Below is a small trained network, with its code and all its weights. Each question gives an input and a class and asks what happens when units are switched off, that is, made to give their printed mean instead of their output.

import numpy as np


def w(rows, s, z=0):
    codes = np.array(rows[::2]) - 128.0
    scale = np.full(codes.shape[1], s)
    scale[-1] = z or s
    return codes * scale


def f(y):
    return np.maximum(y, 0)


def log_softmax(a):
    a = a - a.max(-1, keepdims=True)
    return a - np.log(np.exp(a).sum(-1, keepdims=True))


def net(x, mask):
    res = np.array(x, float).reshape(1, 4) / 4 @ E
    y = f(res @ A[0][:, :-1].T + A[0][:, -1])
    res = res + np.where(mask, y, B[0][:, -1]) @ B[0][:, :-1]
    return log_softmax(res[-1] @ U[:, :-1].T + U[:, -1])


A, B = {}, {}
E = w([
[74,48,103],'x0',
[148,170,155],'x1',
[144,144,148],'x2',
[8,175,2],'x3',
],0.0072)
A[0] = w([
[144,96,255,212],'neuron 1',
[234,143,111,187],'neuron 2',
[225,72,175,208],'neuron 3',
[118,229,121,252],'neuron 4',
[163,131,123,10],'neuron 5',
[97,66,201,233],'neuron 6',
[9,216,110,96],'neuron 7',
[54,37,161,103],'neuron 8',
],0.0098,0.0028)
B[0] = w([
[78,98,42,251],'neuron 1',
[2,112,65,205],'neuron 2',
[113,123,68,254],'neuron 3',
[51,109,68,220],'neuron 4',
[104,96,133,132],'neuron 5',
[18,159,55,200],'neuron 6',
[153,63,107,246],'neuron 7',
[95,222,177,182],'neuron 8',
],0.0076,0.0066)
U = w([
[29,147,180,251],'0',
[87,130,135,252],'1',
[110,125,125,253],'2',
[120,45,96,3],'3',
[171,111,190,35],'4',
[102,163,247,2],'5',
],0.011,0.003)

Each question gives the input, the list of numbers given to net, and the class t.
The units are the neurons (one row each of A and B). Each row of codes is followed by its name. A weight is (code - 128) times the scale printed after its matrix; where a second scale follows, it is the last column's (A, B and U).
mask holds one flag per neuron, in row order. A switched-off neuron (its flag False) gives its mean, the last column of its row in B, instead of its output. The means were averaged over made-up inputs and are rounded, as every weight is.
A unit's drop is (log p(t) with every unit on - log p(t) with that unit switched off) / (log p(t) with every unit on - log p(t) with every unit switched off).
The circuit of an input: a set's keep is (log p(t) with only the set's units on - log p(t) with every unit switched off) / (log p(t) with every unit on - log p(t) with every unit switched off). Starting from all 8 units, units are removed one at a time, each time the one whose removal leaves the highest keep (on an exact tie, the one counted first), for as long as the keep stays at least 0.8.
circuit, biggest first: the units of the circuit, biggest drop first
unit that matters most: the unit with the biggest drop
k most important neurons: the k neurons with the biggest drops, biggest first
drop when u is switched off: that unit's drop, to one decimal
input [6,-6,1,-5], class 0: circuit, biggest first : neuron 8; neuron 6
input [2,5,-6,8], class 3: unit that matters most : neuron 7
input [-6,6,2,8], class 3: 3 most important neurons : neuron 7; neuron 8; neuron 4
input [-4,2,-1,-8], class 3: 3 most important neurons : neuron 1; neuron 3; neuron 8
input [-3,0,6,7], class 3: 2 most important neurons : neuron 7; neuron 8
input [-5,7,-6,8], class 3: 2 most important neurons : neuron 7; neuron 8
input [2,7,-4,8], class 3: 2 most important neurons : neuron 7; neuron 8
input [8,-8,6,-5], class 0: drop when neuron 2 is switched off : -0.1
input [7,-7,7,-6], class 0: drop when neuron 7 is switched off : 0.3
input [7,-6,2,-6], class 0: drop when neuron 1 is switched off : -0.1
